Here is a tiny trained network, its code and every weight. The questions are about switching its units off for an input and a class, where a switched-off unit gives its printed mean instead of its output.

import numpy as np


def w(rows, s, z=0):
    codes = np.array(rows[::2]) - 128.0
    scale = np.full(codes.shape[1], s)
    scale[-1] = z or s
    return codes * scale


def norm(h):
    return h / np.sqrt((h * h).mean(-1, keepdims=True) + 1e-5)


def f(y):
    return np.maximum(y, 0)


def log_softmax(a):
    a = a - a.max(-1, keepdims=True)
    return a - np.log(np.exp(a).sum(-1, keepdims=True))


def net(x, mask):
    res = np.array(x, float).reshape(1, 5) / 4 @ E
    u = 0
    for l in range(2):
        y = f(norm(res) @ A[l][:, :-1].T + A[l][:, -1])
        res = res + np.where(mask[u : u + 7], y, B[l][:, -1]) @ B[l][:, :-1]
        u += 7
    return log_softmax(norm(res)[-1] @ U[:, :-1].T + U[:, -1])


A, B = {}, {}
E = w([
[205,159,93,143,92,103,158,242],'x0',
[152,96,138,183,63,119,31,102],'x1',
[46,105,3,136,105,192,139,100],'x2',
[137,73,140,128,109,240,127,126],'x3',
[110,132,166,113,106,158,102,197],'x4',
],0.0045)
A[0] = w([
[34,132,55,115,158,212,148,81,49],'L0N0',
[164,125,138,128,147,1,144,111,75],'L0N1',
[159,127,185,144,131,143,156,140,94],'L0N2',
[156,142,118,122,160,67,149,139,94],'L0N3',
[101,111,126,146,112,171,2,57,4],'L0N4',
[146,119,51,137,101,136,156,194,48],'L0N5',
[183,144,76,139,131,123,146,13,81],'L0N6',
],0.0081,0.0034)
B[0] = w([
[64,142,99,98,185,155,203,102,253],'L0N0',
[158,145,104,132,126,86,194,146,218],'L0N1',
[115,111,154,103,144,156,137,149,175],'L0N2',
[137,142,168,150,108,94,109,75,183],'L0N3',
[138,95,179,151,11,84,109,142,215],'L0N4',
[133,122,100,127,102,122,56,132,181],'L0N5',
[137,56,113,143,150,154,132,120,192],'L0N6',
],0.013,0.0059)
A[1] = w([
[165,127,134,178,174,85,150,122,109],'L1N0',
[74,148,120,153,171,146,103,109,126],'L1N1',
[158,144,138,181,113,73,121,135,148],'L1N2',
[139,149,201,112,185,187,90,172,55],'L1N3',
[125,155,46,144,130,167,51,167,5],'L1N4',
[104,141,113,179,91,75,131,104,155],'L1N5',
[137,248,151,129,138,75,136,146,6],'L1N6',
],0.012,0.002)
B[1] = w([
[162,141,113,134,160,78,65,93,220],'L1N0',
[116,129,113,163,129,191,165,133,180],'L1N1',
[53,124,104,113,159,158,183,99,253],'L1N2',
[218,146,128,57,154,185,98,137,193],'L1N3',
[125,177,9,128,72,79,69,153,187],'L1N4',
[185,122,178,127,133,167,94,155,236],'L1N5',
[64,169,182,154,111,102,133,210,234],'L1N6',
],0.014,0.0059)
U = w([
[75,244,213,168,194,12,135,204,132],'0',
[2,104,91,132,194,239,241,67,149],'1',
[103,185,20,141,81,119,47,186,196],'2',
[176,97,128,179,222,52,127,16,8],'3',
[208,160,183,39,188,215,96,173,82],'4',
[99,29,224,180,16,159,83,95,142],'5',
],0.0091,0.0017)

Each question gives the input, the list of numbers given to net, and the class t.
The units are the neurons (one row each of A and B). Each row of codes is followed by its name. A weight is (code - 128) times the scale printed after its matrix; where a second scale follows, it is the last column's (A, B and U).
mask holds one flag per neuron, layer by layer. A switched-off neuron (its flag False) gives its mean, the last column of its row in B, instead of its output. The means were averaged over made-up inputs and are rounded, as every weight is.
A unit's drop is (log p(t) with every unit on - log p(t) with that unit switched off) / (log p(t) with every unit on - log p(t) with every unit switched off).
The circuit of an input: a set's keep is (log p(t) with only the set's units on - log p(t) with every unit switched off) / (log p(t) with every unit on - log p(t) with every unit switched off). Starting from the 12 units with the biggest drops (on a tie, the unit counted first), units are removed one at a time, each time the one whose removal leaves the highest keep (on an exact tie, the one counted first), for as long as the keep stays at least 0.8.
circuit, biggest first: the units of the circuit, biggest drop first
most important unit: the unit with the biggest drop
k most important neurons: the k neurons with the biggest drops, biggest first
k most important neurons of layer l: the k neurons of layer l with the biggest drops, biggest first
drop of u: that unit's drop, to one decimal
input [-1,7,5,-6,-8], class 5: most important unit => L0N4
input [-5,0,3,-7,-6], class 3: 2 most important neurons => (L1N2 L0N1)
input [-2,0,-2,8,0], class 5: 3 most important neurons => (L0N4 L1N2 L1N5)
input [3,2,5,-6,-5], class 3: 2 most important neurons => (L0N6 L0N1)
input [-2,8,-5,-2,5], class 5: 2 most important neurons => (L0N4 L1N6)
input [-1,-3,-1,-7,-8], class 3: circuit, biggest first => (L0N6 L1N0)
input [7,-8,0,0,2], class 2: 2 most important neurons of layer 0 => (L0N5 L0N1)
input [7,-4,8,3,-5], class 2: 3 most important neurons => (L0N5 L1N4 L1N2)
input [5,8,2,-6,-1], class 0: 2 most important neurons of layer 0 => (L0N1 L0N6)
input [7,-8,-1,6,-6], class 2: 2 most important neurons of layer 0 => (L0N5 L0N0)
input [-6,2,1,6,3], class 5: 2 most important neurons => (L0N4 L1N2)
input [-2,7,1,-7,-1], class 5: 2 most important neurons => (L0N4 L1N5)
input [3,-3,3,-8,-8], class 3: 2 most important neurons => (L0N6 L1N0)
input [0,-7,-1,8,7], class 4: circuit, biggest first => (L1N2)
input [7,-2,0,6,-1], class 2: drop of L0N5 => 0.3
input [8,-7,7,2,-8], class 2: drop of L1N4 => 1.1
input [-7,5,-4,-1,-6], class 5: drop of L0N4 => 1.4
input [-2,8,7,-7,7], class 5: drop of L0N4 => 0.7
